Below are the code and all the weights of a small trained network. Each question names an input and a class and asks about switching units off, where a switched-off unit gives its printed mean instead of its output.

import numpy as np


def w(rows, s, z=0):
    codes = np.array(rows[::2]) - 128.0
    scale = np.full(codes.shape[1], s)
    scale[-1] = z or s
    return codes * scale


def norm(h):
    return h / np.sqrt((h * h).mean(-1, keepdims=True) + 1e-5)


def f(y):
    return np.maximum(y, 0)


def log_softmax(a):
    a = a - a.max(-1, keepdims=True)
    return a - np.log(np.exp(a).sum(-1, keepdims=True))


def net(x, mask):
    res = np.array(x, float).reshape(1, 3) / 4 @ E
    u = 0
    for l in range(2):
        y = f(norm(res) @ A[l][:, :-1].T + A[l][:, -1])
        res = res + np.where(mask[u : u + 4], y, B[l][:, -1]) @ B[l][:, :-1]
        u += 4
    return log_softmax(norm(res)[-1] @ U[:, :-1].T + U[:, -1])


A, B = {}, {}
E = w([
[65,95,85,172,132,175,40,148,254,111],'x0',
[231,137,34,109,89,182,31,33,126,128],'x1',
[118,100,103,248,80,35,195,144,170,147],'x2',
],0.0075)
A[0] = w([
[154,163,200,253,50,163,137,214,204,119,200],'L0N1',
[90,70,200,114,180,168,130,214,125,75,10],'L0N2',
[157,126,71,60,78,163,140,134,15,153,3],'L0N3',
[93,126,147,166,108,171,103,115,135,137,218],'L0N4',
],0.0063,0.0043)
B[0] = w([
[80,87,77,230,81,130,208,141,87,106,253],'L0N1',
[53,175,175,64,217,100,38,106,254,169,194],'L0N2',
[159,94,176,228,80,152,163,119,140,190,181],'L0N3',
[61,41,38,64,234,112,43,75,182,39,200],'L0N4',
],0.0083,0.0063)
A[1] = w([
[111,189,213,28,202,128,201,219,125,226,7],'L1N1',
[202,224,233,83,96,104,138,103,93,213,63],'L1N2',
[67,155,125,83,151,190,64,143,164,121,246],'L1N3',
[102,194,162,132,165,59,197,254,128,87,178],'L1N4',
],0.0081,0.0018)
B[1] = w([
[179,100,70,100,125,163,1,57,225,104,231],'L1N1',
[133,66,104,185,97,241,169,93,83,157,223],'L1N2',
[201,150,190,56,173,132,99,194,88,110,254],'L1N3',
[197,216,137,34,60,59,126,182,102,25,230],'L1N4',
],0.0094,0.007)
U = w([
[167,193,107,17,174,155,29,181,120,46,225],'0',
[43,156,199,72,215,139,51,155,166,115,63],'1',
[176,82,59,123,104,166,80,39,166,93,181],'2',
[114,187,174,65,190,108,117,101,85,189,5],'3',
[175,109,153,176,91,247,159,78,2,181,152],'4',
[129,208,186,136,53,58,212,195,46,66,251],'5',
[71,222,180,98,193,82,185,89,100,209,3],'6',
[12,85,38,212,118,62,158,218,179,86,119],'7',
],0.0092,0.0052)

Each question gives the input, the list of numbers given to net, and the class t.
The units are the neurons (one row each of A and B). Each row of codes is followed by its name. A weight is (code - 128) times the scale printed after its matrix; where a second scale follows, it is the last column's (A, B and U).
mask holds one flag per neuron, layer by layer. A switched-off neuron (its flag False) gives its mean, the last column of its row in B, instead of its output. The means were averaged over made-up inputs and are rounded, as every weight is.
A unit's drop is (log p(t) with every unit on - log p(t) with that unit switched off) / (log p(t) with every unit on - log p(t) with every unit switched off).
The circuit of an input: a set's keep is (log p(t) with only the set's units on - log p(t) with every unit switched off) / (log p(t) with every unit on - log p(t) with every unit switched off). Starting from all 8 units, units are removed one at a time, each time the one whose removal leaves the highest keep (on an exact tie, the one counted first), for as long as the keep stays at least 0.8.
circuit, biggest first: the units of the circuit, biggest drop first
unit that matters most: the unit with the biggest drop
top k neurons: the k neurons with the biggest drops, biggest first
k most important neurons of layer l: the k neurons of layer l with the biggest drops, biggest first
input [3,-7,-1], class 0: unit that matters most : L0N2
input [1,-7,1], class 0: circuit, biggest first : (L0N2; L1N4)
input [3,-6,0], class 0: 3 most important neurons of layer 1 : (L1N4; L1N3; L1N2)
input [2,5,7], class 7: circuit, biggest first : (L1N1; L0N1)
input [2,-7,0], class 0: 2 most important neurons of layer 0 : (L0N2; L0N3)
input [-7,-6,-7], class 2: 2 most important neurons of layer 0 : (L0N4; L0N3)
input [-2,-2,-6], class 2: 2 most important neurons of layer 0 : (L0N4; L0N3)
input [1,0,0], class 7: top 2 neurons : (L0N1; L1N1)
input [-8,-2,-8], class 4: top 4 neurons : (L1N2; L0N3; L0N2; L0N4)
input [-2,5,1], class 4: top 2 neurons : (L0N4; L1N1)
input [0,4,5], class 7: top 2 neurons : (L1N1; L1N2)
input [-7,-8,0], class 0: top 2 neurons : (L1N1; L1N4)
input [-1,2,4], class 7: top 4 neurons : (L1N4; L1N3; L1N2; L1N1)
input [-6,-5,-6], class 2: top 3 neurons : (L1N1; L1N2; L0N4)
input [-4,-4,-8], class 2: top neuron : (L1N1)
input [-7,7,7], class 4: 2 most important neurons of layer 0 : (L0N4; L0N1)
input [0,-3,8], class 5: top 2 neurons : (L1N4; L1N1)
input [-8,-7,-6], class 2: 3 most important neurons of layer 1 : (L1N1; L1N2; L1N3)
input [-8,-6,-1], class 0: 2 most important neurons of layer 1 : (L1N1; L1N4)
input [8,2,1], class 7: top 4 neurons : (L0N1; L1N1; L1N4; L0N2)
input [-8,4,5], class 4: top neuron : (L1N2)
